Below is a small trained network, with its code and all its weights. Each question gives an input and a class and asks what happens when units are switched off, that is, made to give their printed mean instead of their output.

import numpy as np


def w(rows, s, z=0):
    codes = np.array(rows[::2]) - 128.0
    scale = np.full(codes.shape[1], s)
    scale[-1] = z or s
    return codes * scale


def norm(h):
    return h / np.sqrt((h * h).mean(-1, keepdims=True) + 1e-5)


def f(y):
    return np.maximum(y, 0)


def log_softmax(a):
    a = a - a.max(-1, keepdims=True)
    return a - np.log(np.exp(a).sum(-1, keepdims=True))


def net(x, mask):
    res = np.array(x, float).reshape(1, 8) / 4 @ E
    u = 0
    for l in range(4):
        y = f(norm(res) @ A[l][:, :-1].T + A[l][:, -1])
        res = res + np.where(mask[u : u + 6], y, B[l][:, -1]) @ B[l][:, :-1]
        u += 6
    return log_softmax(norm(res)[-1] @ U[:, :-1].T + U[:, -1])


A, B = {}, {}
E = w([
[130,147,157,131,131,113,163,123,118,120,135,119],'x0',
[139,142,147,119,102,143,137,102,159,113,113,121],'x1',
[122,135,138,130,115,118,128,135,126,137,143,124],'x2',
[126,222,67,113,51,126,146,169,98,90,115,233],'x3',
[146,254,61,68,186,102,112,220,222,149,120,16],'x4',
[138,130,126,135,123,131,122,131,131,130,133,129],'x5',
[81,145,88,167,133,203,154,94,100,109,152,72],'x6',
[124,179,142,72,204,141,67,51,147,51,222,178],'x7',
],0.0085)
A[0] = w([
[181,86,155,75,111,43,124,161,142,178,82,164,54],'0.n0',
[113,48,170,144,141,183,158,132,151,168,164,36,62],'0.n1',
[102,113,106,181,75,165,199,139,87,175,33,146,93],'0.n2',
[160,109,114,144,114,100,105,105,114,96,175,146,168],'0.n3',
[15,160,66,253,97,254,161,111,96,120,131,27,3],'0.n4',
[134,82,119,135,107,156,180,138,155,236,105,103,133],'0.n5',
],0.0082,0.0042)
B[0] = w([
[144,47,120,90,174,112,231,123,170,178,165,198,195],'0.n0',
[217,146,164,71,156,50,73,70,95,113,92,149,219],'0.n1',
[80,124,167,175,94,138,115,147,122,51,112,112,255],'0.n2',
[120,98,119,133,149,188,118,106,140,106,138,103,188],'0.n3',
[150,49,127,6,156,140,206,165,188,150,155,181,243],'0.n4',
[93,102,153,169,165,56,127,201,101,63,112,80,224],'0.n5',
],0.011,0.007)
A[1] = w([
[68,170,81,123,55,189,174,156,129,52,156,180,104],'1.n0',
[110,173,39,132,12,147,206,194,84,129,109,193,114],'1.n1',
[116,141,79,132,85,111,157,203,173,79,100,70,155],'1.n2',
[66,219,109,161,125,132,111,137,162,255,68,52,99],'1.n3',
[112,143,117,171,96,177,121,147,165,190,86,101,2],'1.n4',
[170,86,110,144,166,114,144,114,134,160,178,193,172],'1.n5',
],0.0074,0.0079)
B[1] = w([
[79,131,189,44,205,48,77,52,104,224,94,158,232],'1.n0',
[194,101,175,1,168,34,49,48,111,117,1,192,227],'1.n1',
[85,215,131,152,159,62,161,124,84,111,93,58,243],'1.n2',
[143,133,7,108,107,180,130,70,137,32,120,32,151],'1.n3',
[197,168,191,65,134,225,153,197,77,114,138,128,128],'1.n4',
[116,183,166,39,109,154,120,68,218,147,108,46,254],'1.n5',
],0.0072,0.006)
A[2] = w([
[116,2,195,137,44,177,137,91,42,96,148,178,107],'2.n0',
[145,58,123,106,125,135,189,119,142,181,125,181,74],'2.n1',
[73,127,133,59,126,93,194,136,159,95,118,120,252],'2.n2',
[149,109,99,189,85,68,157,220,150,106,69,107,95],'2.n3',
[116,170,187,126,130,192,94,149,178,27,219,187,118],'2.n4',
[156,96,163,144,118,122,205,164,239,163,149,204,55],'2.n5',
],0.0077,0.0018)
B[2] = w([
[172,254,32,204,116,99,153,124,176,210,153,98,221],'2.n0',
[211,113,53,124,106,175,168,141,147,157,149,138,173],'2.n1',
[143,96,59,172,104,199,165,165,110,159,241,117,254],'2.n2',
[110,100,182,162,64,198,102,210,169,36,168,113,182],'2.n3',
[30,85,97,131,147,176,95,141,93,101,157,110,176],'2.n4',
[142,98,71,51,138,192,209,192,143,146,233,184,167],'2.n5',
],0.0093,0.0097)
A[3] = w([
[63,125,134,99,184,182,85,111,126,97,211,140,48],'3.n0',
[195,160,107,157,123,112,143,162,163,160,138,36,92],'3.n1',
[55,161,172,168,161,138,1,93,138,96,160,125,18],'3.n2',
[175,62,205,99,155,43,88,90,118,167,66,143,208],'3.n3',
[138,164,48,89,147,164,147,199,134,85,134,62,2],'3.n4',
[136,188,110,255,86,128,95,64,132,214,145,149,53],'3.n5',
],0.0088,0.0038)
B[3] = w([
[134,5,201,186,62,103,197,199,174,101,76,153,255],'3.n0',
[116,190,133,154,127,187,68,50,102,141,129,180,234],'3.n1',
[113,139,177,149,121,56,151,208,62,85,90,85,194],'3.n2',
[34,182,157,71,151,107,105,48,136,107,85,182,246],'3.n3',
[143,110,88,178,82,180,89,67,93,169,130,161,252],'3.n4',
[174,201,105,188,162,195,30,149,34,170,140,57,195],'3.n5',
],0.011,0.0062)
U = w([
[166,28,93,15,148,162,230,170,224,197,224,213,210],'0',
[50,40,206,215,65,71,137,235,99,10,79,78,5],'1',
[88,160,206,17,225,50,44,13,111,133,50,179,189],'2',
[176,193,57,199,110,215,51,75,77,201,176,109,85],'3',
],0.012,0.0017)

Each question gives the input, the list of numbers given to net, and the class t.
The units are the neurons (one row each of A and B). Each row of codes is followed by its name. A weight is (code - 128) times the scale printed after its matrix; where a second scale follows, it is the last column's (A, B and U).
mask holds one flag per neuron, layer by layer. A switched-off neuron (its flag False) gives its mean, the last column of its row in B, instead of its output. The means were averaged over made-up inputs and are rounded, as every weight is.
A unit's drop is (log p(t) with every unit on - log p(t) with that unit switched off) / (log p(t) with every unit on - log p(t) with every unit switched off).
The circuit of an input: a set's keep is (log p(t) with only the set's units on - log p(t) with every unit switched off) / (log p(t) with every unit on - log p(t) with every unit switched off). Starting from the 12 units with the biggest drops (on a tie, the unit counted first), units are removed one at a time, each time the one whose removal leaves the highest keep (on an exact tie, the one counted first), for as long as the keep stays at least 0.8.
units of the circuit, in order: the units of the circuit, biggest drop first
unit that matters most: the unit with the biggest drop
k most important neurons: the k neurons with the biggest drops, biggest first
k most important neurons of layer l: the k neurons of layer l with the biggest drops, biggest first
input [-6,-6,5,-3,8,-5,-3,7], class 3: 3 most important neurons	0.n2; 3.n4; 0.n4
input [-5,-2,-7,-7,-3,-5,7,-1], class 0: unit that matters most	0.n4
input [-7,1,6,-7,-3,2,1,-5], class 2: 2 most important neurons	0.n1; 3.n3
input [4,5,7,5,-1,3,2,6], class 1: 3 most important neurons	3.n0; 0.n4; 0.n3
input [-5,-2,6,-4,0,7,3,0], class 2: 2 most important neurons	0.n1; 3.n3
input [4,7,-2,4,-1,-8,-7,8], class 1: 3 most important neurons	0.n4; 2.n4; 3.n0
input [-3,-1,3,3,-7,-3,3,6], class 3: 2 most important neurons	2.n0; 3.n5
input [-7,3,4,4,4,-3,-6,-7], class 1: 2 most important neurons	0.n4; 0.n5
input [5,-1,3,-5,6,2,2,3], class 3: 3 most important neurons	1.n1; 1.n0; 1.n3
input [6,1,-7,-5,-6,-1,-1,6], class 1: 3 most important neurons of layer 1	1.n1; 1.n5; 1.n0
input [-5,3,1,0,-7,0,-7,7], class 0: 4 most important neurons	0.n2; 1.n5; 1.n2; 0.n5
input [-4,-3,8,5,-4,-5,0,1], class 2: 2 most important neurons	1.n0; 1.n1
input [1,-4,8,-4,-8,3,-2,-6], class 3: 2 most important neurons	2.n0; 3.n5
input [-2,-2,-6,-6,-8,-8,7,-3], class 3: unit that matters most	2.n0
input [-3,-4,3,-5,-7,2,4,-6], class 3: 2 most important neurons of layer 3	3.n1; 3.n0
input [3,-3,-6,6,5,-5,-7,-8], class 1: 3 most important neurons of layer 0	0.n4; 0.n2; 0.n5
input [-3,-4,-6,-7,6,7,4,5], class 2: 2 most important neurons of layer 0	0.n2; 0.n1
input [7,4,0,8,6,-4,0,3], class 2: 2 most important neurons of layer 1	1.n1; 1.n0
input [1,6,7,1,-7,-8,-6,7], class 1: 3 most important neurons of layer 0	0.n4; 0.n0; 0.n3
input [5,-5,8,0,6,-8,7,6], class 0: units of the circuit, in order	3.n0
input [0,-6,8,-7,-7,5,-1,7], class 1: 2 most important neurons of layer 3	3.n2; 3.n0
input [-7,-2,-8,-6,-8,-3,-7,6], class 3: 2 most important neurons of layer 0	0.n4; 0.n1
